Each row has a class, written after it.
197  79  282  351  130  117  413  -420  -11  -258  -86  355  329  12  -23  362  202  -77  -484  -86  513  151  553  268  125  -17  205  -382  145  60  -254  -50  120  -59  454  -236 : N
2  -100  378  151  62  375  2  -114  -75  80  57  71  487  -53  -44  252  -249  -90  -240  109  101  -183  723  414  0  93  -129  273  -299  128  -389  109  -303  36  2  -776 : R
-287  103  21  105  -190  -22  -151  -83  -6  300  -13  -26  -149  69  -65  98  66  -139  99  326  -69  134  2  89  -100  -138  -84  15  80  180  -182  106  253  -262  64  -306 : R
117  -200  605  -93  -426  38  323  10  84  196  5  103  153  182  -502  -52  231  -421  -144  -170  187  344  300  361  -28  -143  -321  97  214  -184  -335  127  -6  -26  288  -635 : X
194  269  302  157  225  122  111  -344  233  128  2  202  280  303  -143  152  112  90  -221  -52  339  119  367  423  65  38  93  -285  258  174  42  203  103  -206  771  -259 : N
73  -10  -285  54  46  -130  -207  120  -138  28  33  450  -29  25  114  142  410  -190  39  236  179  10  -250  -116  -137  -269  235  -35  324  -51  299  253  112  -105  -253  64 : G
-347  7  -395  351  -292  -5  -212  -123  -423  -215  -249  392  -191  -374  37  316  353  -202  -206  353  225  -36  -431  -335  -386  -252  45  -29  -77  -230  -285  -310  266  152  -396  262 : P
-230  42  33  253  -142  99  -220  -112  -340  181  9  172  -275  171  -113  87  178  -237  -301  159  75  62  -476  103  -361  0  226  -329  201  -289  -444  -286  266  140  178  -298 : Q
294  -56  480  -49  -220  73  -12  -35  -131  -175  223  160  280  307  -162  243  349  -15  -236  -102  184  -58  289  279  -38  -88  214  57  237  -58  -535  34  -110  -107  191  -439 : X
-129  -187  524  169  110  94  550  47  130  225  119  -58  395  140  -153  -149  -266  -73  -134  60  483  117  437  330  41  -86  -100  -18  92  -146  -30  73  -37  -147  581  -391 : S
109  -44  275  200  -3  86  404  -258  58  -188  -74  281  440  290  -222  7  237  -264  -228  -252  652  219  128  232  -1  -29  142  -305  274  4  -51  45  119  -149  563  -217 : V
-19  124  311  86  103  137  105  -159  -136  260  250  350  391  622  -1  288  306  -135  -147  81  56  -13  360  291  -13  45  376  -84  371  -18  -62  145  -182  -50  558  -677 : T
-311  -106  -425  234  64  74  -86  39  -314  -212  23  -95  39  269  218  54  112  -142  49  -6  121  -418  -406  -307  -205  167  341  -178  -291  13  -35  65  81  -159  -205  137 : G
187  -285  -134  337  0  -17  366  171  -420  -430  -90  -327  -209  -42  -178  269  313  -133  -227  -183  -4  -126  -527  -429  -278  -243  182  226  -379  -157  -178  -271  -88  -185  -419  -45 : R
15  101  5  -53  -120  93  -275  -69  -225  222  -224  163  -139  -415  -73  -15  164  -366  116  -33  -189  153  -231  166  -386  -245  -472  220  310  97  -16  -142  204  278  -496  -292 : E
-12  -96  -195  331  -209  142  -163  89  -368  -350  -211  132  -176  -477  88  241  264  -186  -109  77  177  51  -63  -51  -145  -391  -384  169  67  9  -172  -216  183  13  -346  -7 : P
154  87  313  246  257  77  286  -375  -201  125  188  23  323  477  17  477  44  -27  -383  53  -23  124  402  188  96  49  395  -385  -338  177  -304  -39  -304  14  677  -406 : Z
-486  -28  -199  544  -359  89  -201  188  -589  96  214  174  -56  31  167  452  393  -327  -241  518  137  -117  -286  -170  -338  -369  -190  138  -142  -483  -523  -162  206  -50  -315  -198 : P
-44  -82  301  265  -267  -71  24  -118  -172  193  12  111  -248  196  -185  212  161  -100  -363  193  58  152  -102  107  -195  83  164  -310  -61  -308  -583  -174  309  51  79  -158 : P
199  -181  355  201  -5  -62  95  -81  -101  -19  67  -7  -167  -256  -72  64  12  101  -118  -155  248  184  297  219  -173  -397  -503  119  6  -356  -345  -343  130  267  74  -141 : P
3  -17  -230  157  -306  -38  49  -72  -38  -203  -317  493  -216  -337  -126  14  401  -662  -250  48  225  376  -597  -104  -309  -181  -22  -294  -92  5  94  -41  303  79  95  142 : X
-345  -81  147  285  -366  40  17  20  -188  166  -13  228  -220  96  -222  156  339  -366  -130  193  301  292  -352  90  -242  -83  -65  -86  138  -433  -318  46  339  -17  116  -110 : E
23  -85  534  233  69  23  456  -42  34  113  131  37  240  869  -50  -152  181  -108  -143  -316  527  -3  221  309  66  170  247  -479  194  -122  -313  74  113  -145  658  -147 : Z
-338  -172  -486  140  -426  -227  155  446  -120  -54  -182  92  -237  -96  -106  -242  377  -753  308  -74  259  267  -784  -186  -211  -324  -542  23  -56  -161  387  177  316  -268  -38  460 : Z
-24  103  400  287  -117  196  264  -306  -28  283  137  325  464  536  -5  297  281  -313  -267  187  250  58  365  355  -228  254  150  -174  -250  101  -134  162  -160  -128  899  -552 : G
64  -56  -90  298  153  54  -65  -349  -453  94  -56  252  -61  -27  -15  381  -54  -299  -350  123  -22  125  -124  -10  -437  47  321  -191  -612  14  -186  -258  -67  388  76  -217 : U
-250  149  -101  304  -211  236  -207  -139  -335  -176  -240  576  79  -50  227  463  217  -326  -356  511  -101  -106  -329  62  -223  169  368  -219  -431  341  -179  -43  -22  67  -32  -227 : R
-191  -131  -66  321  -148  -126  359  24  -185  403  64  112  38  222  -16  261  296  -384  -122  409  -200  124  -304  -162  -504  49  225  -67  -327  -63  102  -69  -21  -78  2  -204 : S
-322  291  -463  -138  -301  -47  -442  -52  10  163  -10  264  -195  214  72  -146  501  -42  397  0  175  225  -599  -22  41  63  85  -162  717  76  227  191  353  -179  -243  220 : U
260  251  61  -105  150  163  -154  -82  -4  -84  173  486  635  585  237  49  292  219  -38  -199  242  -302  740  162  439  -120  86  -23  735  196  7  145  -214  4  -166  -411 : H
-276  182  -52  87  110  111  -13  -333  -205  162  -269  155  -262  -279  -13  -39  -10  -259  -114  -182  -45  219  -365  4  -318  -113  -138  -167  2  -61  41  -269  252  537  -69  -92 : N
21  -20  217  265  -1  -37  212  52  315  6  -106  124  -175  308  -23  -128  220  149  -87  -114  343  -117  210  92  -59  24  -61  -141  362  -267  -137  -62  296  -162  174  2 : V
50  104  288  8  -177  165  73  88  -57  172  8  78  131  4  -112  25  257  21  -93  -100  44  91  167  245  -40  -260  -285  133  506  -103  24  -25  -53  103  136  -331 : N
-289  128  -134  237  -95  232  17  2  16  -334  -263  10  -117  -62  41  138  151  31  -241  92  308  -168  -124  -36  125  104  249  -62  269  145  -447  -39  215  -401  -290  -113 : X
-574  28  -192  254  -390  -34  -22  -26  -242  218  -62  149  -167  -180  -121  219  229  -190  -3  560  35  148  -479  -25  -329  -64  99  -124  -107  -32  -107  -77  142  -161  285  109 : S
257  44  156  135  24  39  374  -272  -34  119  -165  175  124  118  -383  -132  178  -583  -276  -478  263  511  -240  261  -21  -148  -184  -453  -190  189  151  35  69  141  700  -187 : U
-195  -108  535  161  -43  160  455  -50  -14  -4  7  -258  243  184  -140  119  1  175  -87  -4  147  -33  357  248  37  10  -36  40  55  62  -189  41  -77  -179  478  -462 : G
59  -159  639  49  -223  132  203  -154  172  85  -204  243  80  -345  -317  22  -6  -186  -297  110  55  263  466  390  -55  -13  -259  -36  -12  -20  -300  -16  0  283  384  -399 : Q
-126  142  -67  95  -297  62  -230  -415  -93  350  -172  -44  -360  -319  -299  119  184  -189  -90  52  -154  648  -340  153  -391  -266  -171  -364  324  104  -32  -226  352  219  464  -192 : N
-463  -126  7  488  -332  1  193  -41  -386  264  28  -144  -276  121  -199  310  222  -314  -235  312  149  264  -516  -69  -395  -89  16  -243  -371  -292  -343  -120  157  -155  402  -121 : Q
71  115  460  149  77  52  185  4  267  61  140  263  267  324  -253  -148  107  129  -115  97  381  38  339  443  295  -237  -243  -222  489  -220  8  133  177  -159  715  -276 : R
-501  166  -321  275  -410  259  -482  13  -407  -193  -121  84  84  138  187  435  355  -100  -22  462  92  -301  -429  -106  -364  -80  18  160  120  78  -448  -142  102  -284  -302  -173 : Z
-268  -10  66  401  -428  65  -110  -194  -173  12  -170  396  -291  -351  -244  633  224  -143  -531  859  -308  135  14  27  -211  13  284  -117  -440  1  -506  -151  120  39  222  -399 : R
-106  -93  373  170  -21  59  327  -15  -41  -55  95  -99  47  113  -124  -32  146  -3  -144  3  131  15  68  135  -43  -28  169  -214  137  -46  -229  -22  173  -73  373  -265 : X
-72  -34  216  85  -413  93  -6  -15  202  159  -216  -231  -287  -505  -403  -79  89  40  -94  -46  49  309  66  101  -190  -132  -586  140  479  -318  -302  -159  368  16  -176  -53 : H
264  -47  164  254  -80  62  -117  -154  -383  227  -105  74  -145  -130  -149  413  57  -114  -378  188  -113  222  -146  222  -526  -181  172  -42  -160  235  -298  -323  -53  136  117  -416 : T
-460  124  -239  -163  -340  95  -431  -97  -1  307  -46  -70  73  -97  12  121  -35  84  132  326  21  7  -76  0  -67  41  -25  147  254  114  -200  130  62  -177  -425  -341 : Z
-144  -186  -64  418  -210  -73  41  50  -242  24  137  35  -126  182  0  237  297  -44  -119  302  408  92  -201  -171  -368  -294  51  66  76  -344  -347  -199  220  -172  -141  -142 : H
286  -83  225  -5  362  226  199  58  242  -311  -44  -13  458  73  60  21  2  77  -6  -321  392  -164  520  60  118  156  192  340  536  -64  66  238  -110  -234  -358  -88 : V
356  -35  247  -293  93  -122  -58  -104  -25  284  385  -15  430  650  -10  -240  60  -8  157  -373  214  88  -33  264  -62  -10  360  -397  282  213  148  246  -134  -81  572  -246 : H
-89  132  -105  382  -68  34  -22  -197  -372  179  -302  207  -350  -420  -74  290  202  -470  -372  173  104  368  -678  -46  -757  -126  128  -102  -88  -51  -135  -360  246  141  37  105 : Q
80  -4  398  352  172  159  403  -200  -18  122  -107  153  83  65  -130  -8  -62  -335  -250  -162  272  196  240  392  -177  -46  -414  -82  -391  -9  -93  -180  -102  192  765  -297 : Q
-359  -10  55  35  -572  -25  -48  -118  -45  226  -157  149  -132  -102  -298  94  149  -283  29  414  17  263  -97  44  -90  -32  -278  41  47  -100  -339  -30  233  -54  -54  -230 : E
199  141  489  -76  -132  115  -58  -164  124  169  104  183  489  253  -273  331  129  33  -180  282  68  -17  348  544  -176  197  350  -66  517  115  -167  210  -103  -432  850  -532 : T
379  56  525  148  -121  37  61  -482  59  62  74  401  349  -52  -256  474  268  126  -398  261  265  356  566  472  -269  -11  330  -261  371  102  -211  -44  25  -60  885  -468 : H
-374  139  -124  190  -130  30  -41  -205  -79  296  -275  101  -379  -324  -136  179  146  -476  -98  157  -249  301  -369  -7  -423  -39  -202  64  -88  -64  -160  -162  257  94  25  -203 : P
-425  -151  -77  132  -228  -49  31  256  -187  316  72  -74  -77  200  8  -122  110  -154  256  126  133  -65  -276  -84  -284  -85  -154  128  71  -257  -7  33  111  -47  -183  68 : T
-44  51  198  339  22  100  283  23  -236  -86  132  170  27  326  173  425  343  340  -411  64  73  -169  192  146  148  272  594  -335  168  -80  -266  -94  -167  -133  248  -189 : Q
194  -31  386  -83  -564  2  -2  -65  -179  164  -34  261  209  99  -407  -87  464  -333  -40  -154  202  173  -297  424  -440  -296  -480  6  377  -167  -219  -197  115  158  214  -420 : N
315  26  571  124  288  109  390  -152  -275  313  258  -112  461  624  -53  197  -138  5  -296  50  111  59  108  337  -246  -36  395  -48  -212  209  -26  -107  -349  -27  737  -773 : N
126  -106  325  79  -254  -105  296  -54  258  173  -66  448  73  -310  -550  -17  255  -539  -200  173  180  497  365  406  -53  -349  -491  -116  380  -291  -10  121  281  -9  550  -371 : X
326  -30  -105  252  155  64  250  -197  268  -360  -203  359  160  -32  46  -23  100  -169  -244  -385  595  125  335  202  235  -30  -289  -176  -24  115  32  -5  159  -74  -27  -176 : U
-285  -129  -115  117  -440  -62  -45  107  66  -196  -212  389  -338  -227  -146  -14  392  -452  -50  268  209  175  -392  -155  -125  -172  -162  -4  202  -317  -51  52  464  -107  -134  40 : S
-49  -58  258  12  -361  109  -192  -60  -59  141  -355  31  -90  -155  -493  -2  -4  -659  -178  166  92  417  -604  112  -455  -476  -370  21  -4  23  -179  10  235  -19  323  -392 : V
-58  -30  248  37  -453  66  -430  -137  -370  149  263  210  191  -163  -190  492  302  80  -266  638  -11  61  -154  236  -405  -94  451  -15  193  -31  -560  -38  -8  -45  169  -516 : H
-225  -17  -210  32  -585  -14  -331  -79  -53  -63  -83  327  -12  198  -208  -36  463  -628  82  6  517  334  -734  -127  -186  -177  -252  -55  50  -198  -260  215  412  -118  -249  186 : E
81  224  246  220  4  79  11  -353  81  -145  -13  427  355  316  -52  345  304  -87  -327  35  312  87  201  342  -90  76  198  -162  -39  269  -234  79  130  -112  569  -278 : Z
-414  -146  154  289  212  -85  603  128  40  188  378  40  411  468  147  167  81  210  60  326  107  -192  542  4  108  123  355  83  -107  -181  161  204  -186  -187  414  -332 : U
39  141  138  83  -537  234  -361  -322  156  98  -582  382  -361  -275  -448  145  58  -256  -350  74  176  431  3  458  -7  46  -477  -206  247  97  -471  -124  325  34  -13  -382 : V
-197  -50  -402  301  -327  -5  -176  -43  -354  -289  -59  39  -67  -52  0  202  437  -242  -79  68  340  89  -533  -336  -281  -470  -103  -38  30  -10  -126  -94  340  -151  -244  85 : G
-506  -186  -145  200  -450  225  12  114  -379  106  -219  -334  -273  -159  108  191  -1  -223  -99  176  -316  -121  -355  -308  -388  266  -35  246  -503  0  -398  -251  -119  81  -655  -278 : Q
31  172  280  346  138  189  259  -227  -165  64  1  428  287  372  3  358  174  -134  -412  178  275  -90  395  369  -57  160  307  -267  99  -7  -381  -114  -115  -93  421  -404 : X
-156  43  228  148  -327  56  -14  -131  -438  49  260  5  230  769  -132  259  357  -394  -138  -170  125  45  -265  102  -240  -298  -72  90  -330  78  -596  -96  -119  -85  470  -646 : H
-60  -159  -66  220  33  -118  47  38  -55  -5  -58  -84  -362  -182  -235  37  91  -87  -72  231  -38  89  -236  -253  -193  -269  75  0  -119  -175  -90  -69  237  9  71  57 : E
47  37  -307  512  -202  -85  -175  71  -283  -209  -126  525  -295  -233  45  474  547  -186  -307  431  187  -1  -160  -34  -321  -272  -2  -102  266  -261  -134  -183  441  -163  -226  34 : U
-507  -7  79  190  -262  180  101  72  61  -69  -132  -255  -143  111  -172  76  146  299  -88  228  133  -135  -287  -80  -108  285  384  101  477  -210  -395  -126  228  -354  -170  -199 : V
-252  62  -188  -133  -79  153  -174  -275  169  21  -310  106  139  -361  -121  48  -88  -183  79  334  -16  90  -99  -61  -78  68  39  61  123  285  108  160  75  -107  -131  -350 : E
110  -214  184  -43  -257  -297  181  99  34  191  158  -248  25  98  -371  60  192  -148  233  167  -46  299  -210  -11  -330  -175  -30  172  131  -136  102  163  170  -396  114  -28 : R
-141  127  141  186  251  303  311  -325  74  43  113  315  685  497  97  226  68  -122  -197  -12  200  -162  635  261  266  266  171  -84  -56  195  -62  171  -300  -51  390  -703 : T
65  63  -118  382  -46  203  -373  -254  -376  -297  -91  198  9  -430  59  484  250  -37  -396  341  238  -69  46  -71  -348  -358  17  -133  243  -181  -411  -300  272  79  -122  -127 : Z
317  -1  360  80  -163  162  112  -199  11  35  58  88  252  -205  -170  149  220  -147  -319  -187  214  362  215  329  -205  -117  -44  -102  291  -24  -123  -66  9  72  491  -395 : U
8  82  248  308  68  72  458  -204  -153  147  94  372  318  514  -128  237  304  -396  -380  -25  278  177  -10  232  -111  -23  294  -243  -59  -36  -190  -76  -154  -38  743  -518 : E
